In the rows, 128 means zero.
Each row is followed by its class number.
[128  95  66  96 137 106  89 148 138 134 105 115  91 112 104 179 132 170
 128 160 151 115 193 162 125 118 114 104  72 129 135  96 136 215 149 135
  86 144 119 155 156 118 162]	2
[136 115  55  93 106 111 110 126 135 121 112 122  93 116 102 168 133 154
 134 156 152 123 186 149 118 115 102  99  93 124 132  90 140 194 153 139
 106 125 125 131 147 133 143]	5
[143 175 111  98 103 121 188  90 189 151 141 139 179  91 190 106  90 107
  71  92 151 110 101 152 120 126 108 121 138 150 143 148 124 177 132 121
 158 168  91 100 139 136 160]	7
[144 168 108  80 112 139 162 100 198 141 143 153 164  99 188 110  77  95
  73 100 149 129 118 147  88 122 113 110 112 135 130 179 135 181 132 115
 114 162  94 116 173 131 155]	2
[160 193 109 104 101 133 178 103 183 153 137 149 183  71 192 133  75  97
  88 103 173 114 115 133 123 118 109 102 139 131 145 166 140 176 113 107
 148 165  98  94 142 153 155]	6
[117 108  59  89 110 104  95 141 141 115 121 129  95 114  96 179 138 153
 114 165 161 134 193 165 124 126  96  79  89 135 129 100 137 187 170 142
  66 134 139 145 157 122 142]	3
[135  91  73 108 132  98 100 162 140 127  99 114  92 145 101 207 137 158
 132 156 157 112 192 164 131 114 122  84  59 136 143  87 140 209 152 134
  88 120 105 172 150 100 161]	4
[ 92 187  96 172 105 139 144 126 169 150  96 126 135  59 118 124 116 107
  98 113 146 123 160  91 104 130  70  88 116 154  95 123 109 140 116 142
 112 157 130 163 144 118 120]	4
[158 134  78 136 102  88 146  70 119 100 123 146 126 170 129 135  93  92
 131 159 118 162 138 151  88 125 138 138 131  91 121 140 138 202 155 113
 106 111 136 140 207 154 167]	1
[179 130  72 129 107  98 138  77 108  89 127 155 120 175 125 132 100 107
 143 162 118 161 145 138  94 116 127 135 144  74 116 143 133 185 158  87
 113 104 135 137 195 159 181]	8
[140  96  58  99 133  93  97 149 132 119 103 121  86 134 116 165 132 169
 120 157 154 122 188 170 128 108 119  97  69 122 134  91 134 199 157 142
  92 120 109 170 157  99 168]	8
[100 186 103 182 105 127 131 116 196 149  94 118 132  62 111 115 110 105
  91 114 134 123 153 100  99 122  77  72 117 141  96 111  97 140 124 133
 123 147 123 171 154 130 112]	4
[172 129  74 133 129  79 141  99 107  97 121 139 105 174 149 125  95 105
 119 149 114 159 168 146  77 132 118 135 114  74 100 125 120 172 159 100
 133  89 130 135 209 137 173]	8
[167 110  71 143 138 115 150  60 110 105 128 130 119 172 138 112 102  82
 131 148 100 159 146 141  57 134 133 153 106  77 101 149 120 170 166  99
 133  93 139 134 177 174 140]	5
[137 173 117  98  95 141 170  93 192 146 148 156 178 103 186 112  83  94
  73 100 140 119 105 143  94 120 110  90 131 139 130 176 125 174 140 118
 142 163 100 125 140 145 154]	7
[102 185 103 163 114 130 134 109 185 144 104 129 140  34 118 106  93 104
  89 102 148 138 152 102  98 125  71  78 121 136  96 119 112 122  95 130
 145 152 139 150 152 155 111]	6
[141 132  62 103 120 109 105 145 135 136 130 119 111  97 103 203 124 152
 132 152 155 113 164 145 140 110 118  84 105 130 156  97 131 211 136 124
 103 130 127 150 151 147 168]	6
[154 193 110 102 104 132 172 103 182 153 137 142 172  66 193 132  66 100
  91 103 167 118 118 135 116 121 101 103 135 127 140 172 134 162 108 112
 158 161 100  97 143 155 149]	6
[104 197  92 153 100 120 131 120 180 143  99 131 135  41 112  96 102 119
  97 112 143 139 155 102 105 124  59  96 128 127  90 120 104 126 110 129
 125 151 127 159 160 140 134]	8
[101 203 106 180 103 134 137 122 184 140  96 111 142  53 104 120 103 101
 113 122 134 130 150  98 109 122  67  81 132 136  98 104 109 146 112 127
 134 143 116 146 149 152 109]	4
[ 95 205  82 152  99 134 154 120 163 155 100 130 139  54 135 108 100 117
  91  98 152 132 138  94  98 115  68  85 127 154  98 120 110 134 114 148
 126 151 109 152 158 129 129]	5
[ 78 206 101 171  90 136 142 108 163 152 104 133 153  56 122 109 111 109
  82 102 137 123 147  92  96 115  66  78 130 148  78 122 107 150 112 139
 125 168 132 169 157 131 136]	7
[114 103  55  94 117 107 102 137 135 110 116 121  93 122  94 179 134 156
 112 155 159 130 191 166 121 125  97  78  85 133 134  97 139 195 164 145
  67 134 140 145 152 122 143]	3
[171 119  81 140 139  95 140  94 108 106 121 137 115 160 157 136  91  89
 116 147 117 157 172 150  77 130 136 127 101  94 105 127 125 180 153 103
 135  91 139 131 201 146 162]	6
[148 161 112  95 107 145 173 105 202 137 140 150 158 118 176 128  85  90
  86 107 152 125 119 136  98 125 115  97 115 139 136 175 132 168 139 112
 123 146  87 128 151 127 147]	4
[ 89 196  92 159  84 125 127 110 176 145 103 125 150  45 114  95 112 102
  94 120 137 141 166 111 104 128  43  71 131 140  85 120 103 123 118 149
 112 161 122 161 163 148 117]	3
[159 123  76 138  99  95 148  64 122  98 122 156 132 186 136 129  88  91
 129 155 112 163 138 157  84 131 145 140 132  91 123 143 132 202 158 112
 107 107 132 139 210 150 161]	1
[163  92  73 161 153 111 139  70  90 106 130 136 118 176 148 119  97  77
 119 154 107 156 159 136  62 133 142 129  95  79 100 160 153 164 162 107
 122  96 167 160 193 154 141]	0
[ 86 195  98 159  85 118 153 108 179 159 106 131 156  48 134 113 109 105
  81 103 148 128 144 101 103 120  61  92 129 146  94 135 109 138 101 163
 114 173 120 172 169 122 126]	1
[ 91 184  90 185 102 137 140 107 172 148 101 139 136  56 128 105  93 108
  80 103 131 121 172  92  86 121  58  53 127 125  86 127 111 130 113 143
 128 148 146 168 165 143 101]	0
[178 119  83 125 126  91 139  83  98  86 123 149 115 188 132 133 101 101
 132 156 117 165 144 148  90 122 131 133 129  78 115 142 137 180 165  92
 112  95 139 142 198 144 176]	8
[152 169 103  94 101 145 180 101 199 140 147 157 174  74 186 119  67  89
  81  94 162 121 108 132 102 122 123  88 129 137 140 179 126 177 131 112
 133 157 102 112 149 149 150]	6
[165 134  78 132 115 108 137  74 101 103 123 147 120 161 125 125  96  92
 133 160 107 160 151 145  77 128 132 137 130  93 115 149 129 197 159  92
 111 117 142 127 205 158 172]	2
[ 93 205  91 168 106 135 141 119 169 147 111 135 141  40 119  97  94 108
  93 111 136 132 163  92 101 125  55  65 139 136  88 110 116 132 104 143
 136 151 136 162 172 156 107]	0
[171 131  83 150 114 106 139  89 108  98 120 142 112 185 110 157 101  89
 142 164 111 157 140 138  83 125 145 122 133  89 119 129 129 200 169  87
 117 106 146 137 188 158 165]	4
[ 97 184  97 156 104 126 123 110 188 148 103 134 134  47 123  87 104 113
  87 114 133 134 157  97  89 130  66  86 129 139  88 122 101 131 116 133
 122 167 134 152 176 139 121]	2
[154 153 117  78 110 142 155 106 195 154 148 137 163  76 181  97  94  93
  76 106 145 119 117 143  97 136 117 126 116 136 139 178 130 160 135 123
 129 174 115 100 140 138 148]	2
[114 127  50  96 107 105  94 153 133 121 122 127 105 110  96 179 130 159
 130 166 160 122 191 156 127 115  89  70  98 128 129  85 134 205 156 144
  80 144 119 145 153 141 161]	3
[159 100  76 134 131 105 126  79 103  97 129 126 119 175 130 124  99  83
 123 166 110 178 156 154  72 147 122 125 109  84 104 150 133 160 175 110
 106 105 154 148 193 160 142]	3
[165 132  70 134 106 104 130  76 112 100 129 139 127 170 121 136 102  90
 128 176 108 173 149 151  83 131 131 123 135  96 113 143 127 181 170  97
 104 116 146 133 198 169 161]	3
[176 119  82 146 120 102 144  86 110  93 117 136 114 194 121 153 102  88
 141 162 109 158 147 144  88 127 147 127 125  97 126 128 132 198 168  90
 116  94 136 136 192 149 167]	4
[153 170 108  87 101 141 179  98 193 148 150 148 167  56 189 121  87  88
  83 103 159 115 105 131 105 133 118 109 122 139 140 182 143 160 120 114
 151 172 119  96 128 149 142]	6
[152 177 109  86 105 137 148 106 194 156 135 150 174  93 196 128  76 106
  88 116 157 129 125 145 110 126 111 117 123 136 143 177 145 171 119 113
 126 170 103 101 156 140 155]	2
[146 118  82 134 129  81 145  89 116  98 124 133 109 174 144 126  90  90
 116 149 113 166 164 154  62 140 122 134  99  79  95 134 127 181 155 126
 121  99 133 150 222 139 148]	1
[142 116  58  94 116  95  95 137 128 123 112 121  98 120  95 187 135 160
 128 162 154 122 177 158 141 103 114  98  92 129 149 103 142 194 150 126
  86 120 125 158 156 117 180]	8
[139 101  68 101 114 103 109 133 130 111 110 139  92 113  92 167 142 159
 125 155 152 118 181 163 122 113 105  98  94 114 129 113 129 199 164 130
  81 133 136 151 138 119 156]	8
[103 201 100 167 115 130 144 117 169 150 107 121 149  35 133 106 103  98
  91  99 146 118 152  93 108 122  66  69 125 140 102 117 108 140 103 138
 136 151 131 154 149 151 127]	6
[146 164 103  73 107 134 170 103 203 144 148 154 164  96 192 117  78 104
  75  95 152 128 114 140  97 130 116 113 123 133 136 178 120 175 135 113
 119 168 100 116 172 135 155]	2
[146 166  99  81 100 145 173  95 207 146 146 156 166 100 192 104  72  96
  83  92 154 129 106 133  82 118 103 101 122 132 129 179 130 151 134 122
 139 153  83 117 149 148 143]	5
[ 99 194 105 168 108 138 144 129 175 149  97 126 132  69 121 122 110 106
  86 112 144 127 154 100 102 125  73  74 122 155  98 118 108 147 127 141
 110 151 124 162 153 114 118]	4
[143 166  97  92  90 136 170 100 194 143 152 136 172  68 173 116  83  85
  76 115 153 134 103 140  94 135 106 102 122 133 128 187 136 155 140 124
 125 174 110 107 139 151 141]	3
[ 96 183 101 174 112 130 134 118 193 145 101 129 122  79 121 120 105 114
  86 111 140 128 144  96  95 129  83  72 120 139 100 110 105 134 125 134
 127 149 130 165 154 123 111]	4
[117 100  56  92 116 108  93 127 145 121 121 123  96 111  85 171 144 152
 115 172 149 126 186 162 126 125 106  85  90 139 132  96 133 187 169 137
  77 144 138 150 147 132 144]	3
[114 186 101 174 110 126 149 120 166 144 106 125 154  45 129 108  98 102
  96  96 149 123 146 101 109 122  67  70 132 127 108 113 107 149 106 138
 136 144 123 151 150 153 125]	6
[156 173 105  84  96 133 170  96 191 142 141 149 164  83 187 110  92  93
  76 111 154 122 108 130 103 122 113 114 123 128 129 185 143 153 137 112
 133 165 112 114 140 129 159]	8
[134 168 105  78 100 129 170 101 216 146 141 135 169  70 181 116  81 113
  76 111 161 126 118 152 118 138  89 101 134 142 133 167 120 151 136 126
 127 178  91 107 146 145 130]	3
[106 203 100 175 109 124 137 110 172 151 107 121 149  32 128 100 103  94
  89  98 143 121 147 103 103 116  65  74 123 134  97 118 105 137 103 137
 138 146 123 158 157 150 122]	6
[130 102  62  94 134  98  91 144 142 128 109 113  93 118 110 175 126 165
 125 157 149 119 189 161 126 111 116  97  75 130 136  92 134 210 148 133
  90 136 111 156 173 118 167]	2
[136 121  55 102 107 108 102 148 133 116 113 145 107 112 106 164 128 160
 131 155 159 115 188 149 120 106 102  87  94 116 130 105 135 208 151 136
  86 135 121 150 142 124 174]	8
[102 190 103 152 109 129 121 111 182 146 104 122 140  46 123  90  94 108
  98 116 135 144 157 110  95 128  59  90 130 133  94 120 110 129 105 133
 136 159 125 141 173 153 115]	2
[136 175 109  93  85 145 166  96 193 148 149 155 183 107 182 119  81  97
  76  99 145 116 106 143  95 114 114  91 133 139 133 174 126 182 140 114
 138 168  98 121 148 144 161]	7
[135 116  58 109 124 108 107 136 133 127 119 124 102 103 104 195 124 150
 121 147 160 113 168 161 134 105 133  83  86 138 155  98 134 213 146 128
  95 124 133 145 144 130 162]	6
[ 88 180  88 175 106 135 137 121 176 152 109 144 135  49 128 113  95 115
  84 110 136 122 166  88  87 122  69  57 122 133  82 128 111 130 114 139
 127 152 140 172 168 139 107]	0
[157 114  79 145 123  97 150  71 108 105 132 129 119 171 142 138 104  81
 119 163 108 164 152 146  62 136 135 147 103  77 103 165 131 180 159 114
 114 104 151 146 200 151 144]	1
[143 120  67  91 124 103  89 142 123 126 116 127  96 130  95 186 142 161
 126 166 150 128 174 162 138 106 106 101  98 131 150 106 145 188 150 128
  79 123 130 162 153 118 174]	8
[149 116  66 153 136 105 142  83 103 107 132 143 117 165 166 150  80  94
 117 148 119 152 174 128  69 123 131 123 109  80  94 156 139 163 152 101
 127  97 160 138 209 148 145]	0
[156 177  93  83 102 129 194 100 199 151 137 130 170  82 200 112  70 108
  87  91 163 117  99 139 107 125 113 123 129 133 139 158 127 169 129 120
 156 159  73  91 149 144 144]	5
[129 104  69 106 125 112 105 143 134 111 119 125  88 129  89 196 141 147
 134 159 159 120 178 157 122 120 119 100  85 129 137  93 144 209 163 131
  82 127 142 141 139 118 142]	4
[ 95 197  98 173 108 137 148 123 166 150  99 119 143  64 117 129 108 105
 101 116 147 122 148  87 109 116  78  77 128 150  96 126 104 141 119 132
 117 156 115 172 157 126 126]	4
[148 158 110  91 115 141 177  95 192 148 148 163 173  84 188 114  77  86
  75  94 156 121 115 143  98 128 118 100 117 139 137 183 123 158 130 111
 139 153 102 118 144 146 148]	6
[129 114  59 115 118 112 115 139 114 120 117 131  99 109 101 184 125 144
 124 155 148 116 193 151 122 111 109  71  93 128 135 108 152 203 152 139
  87 122 151 153 159 127 142]	0
[142 127  75 128 122  95 126  91 114  98 128 130 112 158 136 128  93  97
 128 167 107 170 169 148  74 141 109 120 118  92  91 136 117 155 163 109
 121 111 136 138 206 161 146]	3
[176 111  76 137 138 101 147  84  91  95 125 133 115 178 142 116 108  86
 124 155 111 160 154 140  68 138 133 152 103  73 101 158 134 171 167  92
 116  96 148 143 192 143 166]	8
[125 125  58 100  98  95 100 135 149 136 117 119 110 113  98 194 129 151
 122 163 151 124 164 164 136 112 125  97  95 139 159  98 142 216 142 151
  82 140 130 159 161 126 162]	1
[146 128  80 154 123  95 121  82 113 109 125 132 125 168 151 128  96  92
 115 150 103 155 172 139  67 127 121 129 106  88  89 128 122 182 159 108
 132  99 151 145 196 150 167]	7
[102 199  91 162 104 127 142 105 181 144  98 119 134  56 117  88  93 111
  96 100 138 146 145 100  95 123  54  86 136 132  95  93 106 124 111 143
 149 135 114 144 161 157 109]	5
[ 90 207  96 159  90 133 136 109 169 144 108 117 148  42 113  80 106  97
  94 123 134 138 151 102 103 134  41  66 141 133  84 117 106 129 127 147
 121 166 118 156 161 158 114]	3
[134 114  63  91 121 114  93 145 137 126 113 122 106 117 105 172 128 157
 129 158 152 121 185 160 132 115 111  96  99 135 150  92 139 220 153 135
  82 146 131 135 159 133 162]	2
